[128 = 0]
[ 87 108 129 134 128 144 110 109 123 142 104 117 126 112 137 144 128 132
 111 118 127 125  65 138 128 133 132 131 126 119 138 106 133 120 136 124
 135 125 107 137 134 125 126 125 123 131 119 168 119 136 139 132 102 113
 133 133 111 121 132 135 123 113 131  89  77 109 129 133 101 117] | <100>
[124 166 132 124 113 195 136 157 124 118 139 123 129 121 226 130 124 147
 150 137 173  97   4 150 118  82 139 147 130 139  93 122 146 132 159 116
 120  61 154 103 128 158 125 175 135 136 157 144 129  96 117 149 137 139
 191  95 125 108 124 107 135 120 140 135  71 119 140 123 105 122] | <97>
[ 66 140 145 174 143  87  90  63 124 124  72 142 130  55  76 113  97  97
  33 108 114 155 148 124 114 234 131 110 131 108 141  99 119 186 115 151
 136 193  52 185 138  96 130  93 154 100 109 187 122 147 174 117 128 147
 252 154 122 102 115 140 120 116 133 103  44 108  71 114 125 128] | <100>
[138 138 131 115 102 185 127 160 148 117 140 125 128  99 226 124 120 148
 142 131 158 100  32 130 126  86 134 174 134 138 117 120 155 158 146 116
 134  82 126 125 116 142 124 159 113 136 136 155 129 101 116 147 121 137
 154 112 115 120 117 114 129 119 142 115  62 126 138 138 118 118] | <107>
[103 131 127 108  82 126 135 168 114  84 120 133 130  87 140 145 104 127
 124 124 124 107  84 111 125  87 100 150 137 141 132 109 139 160 154 132
 145 125  93 126 114 134 128 147 131 132 144  93 135 114 132 139 130 117
 167 112 124 159 119 121 133 127 120  70 107 117 109 143 128 139] | <97>
[149 179 108  83  81 188 157 182 101  96 161 117 132 128 219 127 126 151
 179 140 181  96   4 132 122  18 118 154 122 155  98 137 166 109 185 109
 123  39 170  77 125 159 127 189 122 157 171  60 140 105 105 158 147 144
 148  85 140 132 128 106 146 129 132 143 123 104 145 130 116 125] | <97>
[102 127 112 104  93 152 132  83 110 103  91 126 131 121 149 159 106 124
  95 120 147 130  76 138 115 118 117 129 130 151 136 105 136 117 153 124
 126 116 103 115 131 150 128 143 132 142 134  92 115 115 138 134 102 126
 164 131 122 100 135 150 126  97 136 144 138 100 125 123 105  94] | <83>
[ 99 118 125 128 110 131 107 104 127 107 101 126 128  70 140 150 108 124
  85 112 128 130  97 117 124 142 121 146 129 130 142 101 153 160 140 132
 136 139  70 153 119 110 133 116 125 130 122 155 125 134 139 125 105 117
 155 136 118 123 124 137 126 116 132  72  64 105 109 141 117 127] | <84>
[119 135 132 130 119 139 110 129 133 116 122 127 126  92 157 126 118 133
 122 120 136 117  99 118 127 129 123 151 128 119 131 113 143 158 138 130
 143 127 108 147 121 112 130 125 127 126 130 171 101 130 130 140 122 125
 157 124 118 122 117 123 127 122 132  82  55 122 119 134 125 139] | <97>
[123  96 126 105  87 172 120 159 151 101 124 127 126 103 187 151 115 146
 140 121 130 107  82 126 132  85 119 174 132 136 135 104 140 151 140 116
 146 115 102 132 114 136 122 143 111 139 124 135 126 109 122 136  97 108
  99 129 107 141 125 126 124 112 133  81  87 138 146 158 120 120] | <100>
[ 96 123 131 115  89 156 132 109 132 102  90 131 132 128 164 149 105 124
 100 124 138 118 104 142 113 128 118 131 132 133 135  92 113 142 153 128
 128 122 108 116 131 166 128 158 133 127 136 114 119  88 139 126 113 126
 195 128 117 104 130 143 125 104 141 143 123 127 117 124 111  87] | <83>
[169 123 108  94  95 118 120 109 131  89 126 106 134  82 141 147 110 132
 132 125 135 131 155  85 137 106  94 179 129 129 152 131 161 142 145 117
 147 125  90 144 105  84 130 104 110 144 114 116 141 157 120 142 114 136
  85 142 127 130 123 138 132 123 120  87 102 116 123 156 145 155] | <107>
[107 107 127 142 130 145 104 138 118 123 121 120 129 129 153 148 121 137
 140 114 128 107  96 138 136 118 119 144 125 118 141 101 136 116 156 126
 144 117 122 126 130 113 132 131 131 135 139 189 135 126 126 140  96  95
 115 116 112 127 125 127 128 112 129  37  48 113 131 148 118 134] | <106>
[ 98 140 120 133 116 155 122 169 101 111 134 119 128 131 177 147 116 146
 158 116 145  91  22 137 127  74 112 134 122 131 122 106 148 107 181 123
 141  85 145 110 123 132 131 158 129 144 165 148 139 111 119 156 117  91
 125  88 113 136 126 116 139 115 121  35  59  98 125 139 113 134] | <97>
[141 121 112  94  86 120 135 127 117  86 119 134 135 119 136 155 107 127
 132 126 133 122 143 104 125  98  98 148 131 136 149 123 137 127 153 126
 142 124 110 122 112 125 135 128 121 143 131  79 133 118 130 133 121 123
 118 133 129 130 123 136 135 121 128 106 149 122 120 143 137 127] | <88>
[103  89 124  94  69 161 125 103 149 100  93 134 130 100 163 170 104 131
 108 110 122 119  91 121 129 116 122 168 134 140 155  94 125 151 143 122
 140 136  79 140 118 145 120 138 116 130 105 121 109 107 133 126  91 124
 131 147 114 115 125 147 115 103 145 123 108 140 132 144 110 100] | <83>
[117 110 118 135 136 113 114 104 111 113 102 123 130 140 109 153 111 119
 105 114 121 134 183 130 118 153 110 118 126 118 146 103 138 109 142 132
 138 141 101 136 134 124 141 108 128 138 130 144 132 140 131 121  95  84
 109 130 120 122 128 144 129 111 120  71 124  89 115 138 127 124] | <83>
[100 130 146 148 136 136 107 128 121 136 132 120 129 139 154 136 127 142
 151 120 130 104  75 140 136 118 120 128 126 118 130 110 123 106 157 128
 137 110 146 119 129 115 131 136 130 126 144 186 133 122 133 150 123 111
 144 111 119 123 128 125 124 114 128  68  60 118 127 135 115 130] | <106>
[ 94 113 117 100  76 138 131 116 120  79  92 131 127  61 123 166  93 118
  68 118 123 133 107 108 114 126 105 154 134 145 145 100 148 174 137 135
 147 143  55 144 120 135 124 134 127 136 129  80 121 123 140 120  99 116
 156 141 115 138 126 148 128 114 130  94 130 108 103 134 120 114] | <83>
[160 150 123 105  93 154 123 160 136  95 143 127 130  97 204 119 112 146
 147 132 157 110  67 103 128  85 109 181 131 136 120 127 158 162 157 121
 144  90 121 125 105 113 128 147 114 139 142 129 145 125 120 154 144 148
 157 109 129 130 112 108 133 128 132  98  59 124 131 148 138 156] | <107>
[131 134 121 130 125 135 114 101 124 128 121 125 129 128 146 136 126 134
 135 125 143 124 103 125 129 121 120 147 127 120 134 125 133 105 154 119
 136 109 133 123 124 107 130 130 122 136 131 158 136 135 127 144 119 128
 131 124 128 109 135 136 124 116 132 107  79 111 129 135 119 129] | <106>
[150 137 128 134 134 159 105 101 147 130 120 124 132 115 187 118 127 137
 120 126 155 127 101 136 124 142 138 152 129 123 121 123 146 131 132 118
 128 106 123 140 139 123 125 123 117 131 124 182 128 131 128 137 118 140
 155 125 123  97 120 124 123 116 143 139  65 122 131 131 119 118] | <100>
[151 112 111  94  83 138 131 133 128  92 127 125 126 103 167 148 115 144
 148 129 143 121 103 102 131  79 105 172 132 137 138 123 149 132 146 117
 142 109 115 124 105 114 128 132 114 143 131  97 135 129 122 145 125 134
 110 128 125 140 123 127 134 124 128 108 114 125 130 147 134 139] | <88>
[ 71 110 121 113  94 133 116 171 109  97 126 126 126  44 125 164 109 129
 115 108 111 109  45 101 133  85 103 154 134 142 141 101 161 167 148 137
 164 137  71 152 114  98 125 123 122 133 130 133 131 146 131 140  99 101
 115 128 109 176 123 120 136 126 121   4  59  97 116 164 117 160] | <91>
[ 86 116 123 149 133 115 108 117 108 131 109 126 129 140 116 142 124 127
 131 115 116 116 104 131 134 130 113 117 125 117 146 101 118  95 161 137
 147 132 136 118 130 108 131 124 142 130 134 165 132 127 138 143 119 104
 141 119 124 126 128 136 126 112 120  57  72 108 125 133 116 132] | <91>
[115  84 124  95  70 117 130 108 145  83  92 140 131  85 116 165  99 118
  94 123 105 133 179  98 132 127 103 165 132 134 162  99 114 170 131 132
 157 165  67 147 113 121 125 113 120 127 102  87 118 124 139 114 104 126
 121 156 111 137 120 152 123 119 133 113 151 148 113 149 141 126] | <83>
[102 107 120 111 110 142 117 111 128 127 118 128 130  92 133 157 129 134
 111 118 122 124  85 119 133 118 120 150 134 136 142 116 146 133 130 123
 143 132  89 141 120 114 124 119 120 134 110 140 127 146 130 126  92 119
  91 142 121 133 137 135 123 121 130  88 100 110 132 139 111 129] | <100>
[127  99 133 103  88 191 122 141 160 107 120 124 129  85 205 146 116 150
 126 124 142 112  62 126 132  98 121 182 134 144 132 104 151 166 134 113
 145 107  89 143 115 140 116 140 107 134 136 146 118 109 117 135  89 122
 111 133 103 130 119 127 127 115 140  99  73 140 145 151 111 110] | <107>
[117 115 124 119 108 147 113 107 140 116 111 126 135  91 159 145 116 136
 112 120 129 125  99 121 129 124 120 159 134 128 142 108 144 142 133 122
 141 126  91 142 120 113 120 124 120 131 117 158 128 123 135 133 103 122
 130 138 114 122 125 136 123 110 132  96  74 121 134 145 120 124] | <84>
[123 140 134 141 126 135 103 120 131 113 120 127 131 117 166 118 116 132
 135 126 144 110  99 128 127 135 122 150 118 114 131 107 126 136 158 135
 138 118 130 131 118 106 131 133 128 125 136 190 130 121 136 148 137 134
 186 116 119 106 115 127 126 115 128  91  31 124 115 138 132 137] | <97>
[ 89 117 129 140 117 122 110 111 126 124 100 127 123 108 123 139 117 124
 104 116 123 126 103 137 127 152 122 128 131 121 143 104 124 136 141 133
 140 141 101 139 127 118 133 123 134 127 126 160 125 122 144 133 113 119
 162 130 115 122 126 135 124 112 133  79  74 113 113 138 118 127] | <84>
[118  95 111  86  78 157 124  97 132  91  97 121 130  79 139 181 106 127
  86 110 121 142 122 113 124 120 109 162 134 149 155 101 159 154 131 118
 148 141  54 150 116 122 128 115 111 146 107 104 116 129 128 116  65 106
  87 151 109 132 135 155 127 103 135 101 135 109 131 151 115 104] | <100>
[100  80 127 115 116 168 109  95 156 136 104 119 130 112 157 162 128 137
 109 112 120 128  92 135 141 131 134 158 133 128 147 104 132 132 127 115
 135 132  89 146 125 123 124 116 110 131  97 181 115 128 128 127  70 107
  79 147 104 118 139 145 113  99 141  99  83 126 150 146 101 107] | <100>
[139 121 117 100  91 154 128 102 140 110 116 129 130  98 172 144 120 134
 118 126 143 127  93 117 128 106 119 165 135 138 116 119 146 141 141 117
 139 113 101 132 110 121 127 132 117 138 119 125 125 127 133 132 109 141
 123 139 120 114 124 137 126 116 142 139 106 125 129 139 126 118] | <100>
[ 94 112 118 111 106 157 119 114 120 104 111 119 128  95 149 165 117 130
 105 111 129 128  68 126 125 111 119 139 136 135 137 108 152 128 148 124
 142 119  93 137 126 123 129 131 123 144 122 132 122 131 130 130  82 104
 110 131 115 137 138 140 128 109 126  81 101 101 128 141 102 118] | <100>
[119  80 135 165 156  92  76  99 153 147 121 124 132 166 124 139 135 139
 164 117 106 110 191 122 159 163 115 152 125  87 172 104  94  93 147 128
 149 152 151 138 117  62 137  96 116 120 108 252 142 146 136 148 118 103
  98 135 108 106 116 141 112 108 128  34  10 146 135 149 143 153] | <91>
[ 74 131 126 145 120 112 108 101 102 124 100 125 126 107 111 144 116 121
 101 114 122 124  74 123 127 140 116 116 127 119 145 100 125 118 158 140
 141 142 112 133 133 112 137 133 142 127 128 153 130 136 146 138 121 120
 177 119 124 122 138 137 130 113 123  68  69  97 104 136 113 130] | <83>
[113 112 120 111  97 150 126 103 123  94  90 126 128  97 139 157 102 119
  77 118 133 141 128 126 113 139 120 139 133 140 147 109 147 160 128 122
 132 127  66 142 133 146 130 125 123 133 127 104 122 118 125 114  84 112
 145 141 116 116 126 146 127 108 135 125 137 109 114 142 110 100] | <83>
[ 98 111 124 131 109 121 115 115 119 101 101 131 130 107 115 155 106 118
 106 112 116 109 140 123 116 140 110 135 127 126 146  99 127 137 147 135
 143 144  96 137 122 114 132 122 132 130 124 134 128 125 138 130 111 107
 147 133 118 128 130 138 130 110 128  74  95 118 110 144 124 131] | <84>
[106 123 117 128 121 134 117 110 113 120 111 131 129 142 139 149 119 145
 129 118 132 120 108 133 125 123 116 124 126 120 137 107 124 101 155 127
 133 118 134 116 131 122 136 134 132 137 138 140 130 123 132 137 110 109
 134 119 122 117 130 141 127 110 129  95 105 112 123 133 114 115] | <106>
[114 129 110 105  95 150 128 122 110  96 110 123 112  66 139 155 109 128
  93 109 136 132  74 113 119 114 110 146 129 141 138 114 167 154 141 124
 146 129  72 145 121 120 135 121 127 144 130 102 130 146 131 131 102 122
 142 135 128 138 135 135 136 119 131  83 109  92 112 140 111 127] | <83>
[177 136 113  85  76 143 127 106 145  81 112 133 135  94 174 139 104 131
 117 134 154 131 147  95 112 108 106 182 132 139 137 128 148 161 142 118
 138 118  95 131 103 121 127 128 113 142 124  90 131 119 126 133 122 151
 139 141 128 114 114 138 130 115 141 137 123 132 119 144 144 126] | <88>
[121 106 123 124 115 129 109  99 138 122 114 123 128 126 144 148 125 134
 133 120 126 122 128 119 142 123 117 157 133 119 114 111 120 119 147 121
 142 133 117 128 118 118 127 116 119 129 114 167 127 137 135 141 112 115
 112 139 124 115 130 140 119 113 132  96  79 131 133 143 127 128] | <100>
[167 148 121 126 119 134 110  85 145 126 126 129 131 136 187 113 125 136
 152 134 159 124 115 116 132 122 117 166 128 116 131 133 126 114 155 112
 130 103 148 119 109 100 130 129 125 134 129 171 140 134 132 153 151 163
 163 122 132  84 118 132 121 117 145 150  53 133 126 133 138 136] | <97>

[104 105 143 127 141 143 171 114 177 167 155 126 137 112 121 130 158 137
 140  97 143 132 131 119 101 119 111 143 146 173 110 111 151  99 138 135
 137 112 104 157 145 138 141 117 142  89 117 148 116  88 125 131 122 103
 100  95 169 109 111 129 100 145 125 130 117 143 105 151 146 150] | <65>
[128  91 154 141 128 133 165 127 168 122 141 117 120 124 114 132 167 154
 145 105 147 113 119 125  98 124 109 116 134 160 127 121 129 116 145 136
 125 123 119 148 159 115 137 143 148 105 127 132 117 107 129 124 126 105
 104 118 152 113 128 132 127 129 136 130 147 156  93 165 118 159] | <63>
[114 115 145 132 132 132 158 116 164 152 149 122 131 118 124 133 157 139
 134 101 140 120 129 119 109 122 103 133 139 162 116 117 138 109 138 127
 136 116 112 147 141 130 138 122 146  99 122 144 119 106 129 125 127 102
 109 108 155 127 117 132 110 132 131 132 132 148 107 144 137 146] | <65>
[113 110 162 134 136 140 177 119 174 140 150 114 123 114 111 131 165 147
 141  93 149 117 127 123 103 121 106 126 139 174 114 116 150 102 148 140
 134 118 109 153 155 118 134 148 149  91 120 132 118 102 119 127 124 100
  93 101 169 123 118 131 101 136 137 125 141 154  99 149 131 160] | <63>
[108 105 160 140 159 139 167 124 164 130 150 112 125 111 116 138 158 147
 145 102 158 121 125 126 103 123 101 129 137 173 116 114 137 104 147 148
 135 122 124 145 160 114 137 143 138  94 118 136 114  95 128 131 114 110
 103  90 169 120 120 130 104 132 125 136 140 161 107 147 131 159] | <68>
[122 119 143 127 131 127 153 125 150 129 139 121 125 124 119 128 147 143
 136 114 136 131 126 121 116 126 126 130 134 147 122 125 131 115 130 129
 129 124 117 136 137 119 133 134 140 113 124 134 128 112 124 127 128 122
 113 116 148 124 126 132 119 140 133 129 142 144 113 138 129 149] | <68>
[110 109 142 128 148 136 166 111 162 159 147 124 129 112 121 135 155 134
 136 102 143 127 131 121 111 120 112 139 142 162 110 115 138 110 137 134
 137 116 110 148 142 132 137 125 141  99 115 141 121  99 134 126 123 111
 104  97 164 130 114 132 107 142 131 128 121 141 115 140 141 144] | <65>
[ 92  97 171 124 209 141 190 144 154 174 166 109 123  86 117 133 161 132
 144  93 179 132 147 119 109 127  99 140 139 191  95  95 137  95 154 172
 142 111 120 156 170 112 141 139 130  77 106 144  97  79 126 141 109 114
 100  58 181 123  99 125  89 141 117 137 124 165 120 152 148 155] | <63>
[111 108 143 130 141 134 164 116 165 154 147 123 126 112 123 132 151 136
 133 101 143 129 130 117 110 122 115 133 143 160 113 119 143 106 136 133
 138 116 102 154 135 131 128 126 136  96 119 138 128 100 128 123 123 110
 103  96 164 128 110 127 106 138 131 131 127 141 115 142 136 149] | <65>
[107 113 153 131 166 137 163 122 139 147 150 113 121 104 104 128 143 134
 139 101 151 122 124 123 115 126 109 126 123 161 114 118 131 110 140 144
 136 111 132 138 151 115 130 137 130 110 124 131 115 106 128 125 114 121
 109  93 160 120 119 127 106 134 124 126 136 154 123 145 137 171] | <68>
[115 124 145 128 164 145 156 123 141 136 148 114 123 111 113 128 141 137
 141 109 153 126 127 124 103 151 114 126 123 156 117 120 128 115 146 147
 131 125 118 139 150 119 131 143 132 112 121 135 112 111 129 133 120 125
 113  99 153 116 124 123 113 131 131 132 137 151 114 144 131 148] | <68>
[100 106 183 133 227 142 180 133 113 132 173  88 106  80  98 128 138 142
 152 111 195 115 119 129 123 131  90 111  99 174 108 105 128 111 149 170
 130 125 161 132 163  76 126 171 125 114 114 129  94 106 126 129 105 147
 110  56 176  99 127 123  98 136 112 144 159 177 126 147 131 164] | <63>
[108 111 139 128 138 135 166 113 169 155 145 124 130 115 138 139 156 135
 132  99 137 126 135 118 102 122 107 142 147 162 112 115 150 107 140 141
 136 121 106 156 143 140 136 119 136  89 112 148 119  90 130 121 107 105
 106 103 157 129 114 122 107 136 124 129 115 147 112 138 143 144] | <65>
[137 123 121 140  62 126 140 124 186 118 125 135 131 149 129 128 152 146
 134 105 107 118 128 122  93 120 126 134 155 135 140 140 133 120 129 107
 125 122  92 142 126 148 137 120 155 110 130 131 143 112 120 122 138  92
 115 149 132 134 129 134 128 120 147 125 135 126  96 138 124 147] | <63>
[103 109 151 131 159 137 171 115 159 144 149 114 124 109 118 133 152 146
 138  98 157 123 122 126 105 126 104 132 132 168 112 111 134 108 141 145
 138 121 114 148 158 117 133 138 139  97 118 139 118  95 126 132 119 115
 106  92 166 125 114 127 107 137 129 126 138 158 112 146 133 153] | <63>
